Here is a tiny trained network, its code and every weight. The questions are about switching its units off for an input and a class, where a switched-off unit gives its printed mean instead of its output.

import numpy as np


def w(rows, s, z=0):
    codes = np.array(rows[::2]) - 128.0
    scale = np.full(codes.shape[1], s)
    scale[-1] = z or s
    return codes * scale


def f(y):
    return y / 2 * (1 + np.tanh(0.7978845608 * (y + 0.044715 * y**3)))


def log_softmax(a):
    a = a - a.max(-1, keepdims=True)
    return a - np.log(np.exp(a).sum(-1, keepdims=True))


def net(x, mask):
    res = np.array(x, float).reshape(1, 5) / 4 @ E
    y = f(res @ A[0][:, :-1].T + A[0][:, -1])
    res = res + np.where(mask, y, B[0][:, -1]) @ B[0][:, :-1]
    return log_softmax(res[-1] @ U[:, :-1].T + U[:, -1])


A, B = {}, {}
E = w([
[128,141,121,154,101],'x0',
[136,139,118,157,104],'x1',
[101,150,254,75,76],'x2',
[208,122,203,182,173],'x3',
[134,134,128,124,122],'x4',
],0.008)
A[0] = w([
[99,197,212,108,70,45],'n0',
[253,89,183,99,236,49],'n1',
[41,125,71,25,133,92],'n2',
[197,142,184,181,197,4],'n3',
[180,84,26,239,164,123],'n4',
[167,67,16,131,200,42],'n5',
],0.0066,0.0021)
B[0] = w([
[156,87,246,95,107,196],'n0',
[91,170,154,183,80,204],'n1',
[88,160,121,187,97,203],'n2',
[59,133,127,217,103,178],'n3',
[143,103,151,82,74,255],'n4',
[116,71,197,93,81,211],'n5',
],0.012,0.0042)
U = w([
[132,125,132,108,135,231],'0',
[143,131,136,101,141,221],'1',
[151,41,181,62,95,2],'2',
[131,149,118,124,140,193],'3',
[44,166,116,188,115,87],'4',
[181,171,82,101,255,7],'5',
],0.0092,0.0069)

Each question gives the input, the list of numbers given to net, and the class t.
The units are the neurons (one row each of A and B). Each row of codes is followed by its name. A weight is (code - 128) times the scale printed after its matrix; where a second scale follows, it is the last column's (A, B and U).
mask holds one flag per neuron, in row order. A switched-off neuron (its flag False) gives its mean, the last column of its row in B, instead of its output. The means were averaged over made-up inputs and are rounded, as every weight is.
A unit's drop is (log p(t) with every unit on - log p(t) with that unit switched off) / (log p(t) with every unit on - log p(t) with every unit switched off).
The circuit of an input: a set's keep is (log p(t) with only the set's units on - log p(t) with every unit switched off) / (log p(t) with every unit on - log p(t) with every unit switched off). Starting from all 6 units, units are removed one at a time, each time the one whose removal leaves the highest keep (on an exact tie, the one counted first), for as long as the keep stays at least 0.8.
circuit, biggest first: the units of the circuit, biggest drop first
k most important neurons: the k neurons with the biggest drops, biggest first
drop when u is switched off: that unit's drop, to one decimal
input [-7,6,-7,8,1], class 4: 2 most important neurons	n3, n1
input [-3,-1,1,-8,-5], class 4: circuit, biggest first	n2
input [1,3,5,7,-3], class 4: 3 most important neurons	n3, n1, n4
input [4,2,-8,4,1], class 2: circuit, biggest first	n4, n5
input [0,6,-6,8,3], class 4: 3 most important neurons	n3, n1, n0
input [1,2,1,7,-3], class 4: circuit, biggest first	n3, n1
input [-5,0,-7,4,-2], class 2: 3 most important neurons	n5, n4, n2
input [-1,0,1,8,6], class 4: circuit, biggest first	n3, n1
input [-4,6,7,8,4], class 4: 4 most important neurons	n3, n1, n4, n5
input [0,0,-3,8,3], class 4: 3 most important neurons	n3, n1, n0
input [-2,-4,4,-8,3], class 4: 3 most important neurons	n2, n4, n5
input [-2,4,5,7,-6], class 4: 3 most important neurons	n3, n1, n4
input [-5,-4,-6,0,3], class 2: drop when n5 is switched off	0.7
input [-1,5,-7,0,5], class 2: drop when n3 is switched off	0.0
input [1,5,-6,-6,3], class 2: drop when n5 is switched off	0.7
input [-4,-4,-8,-7,-2], class 2: circuit, biggest first	n5
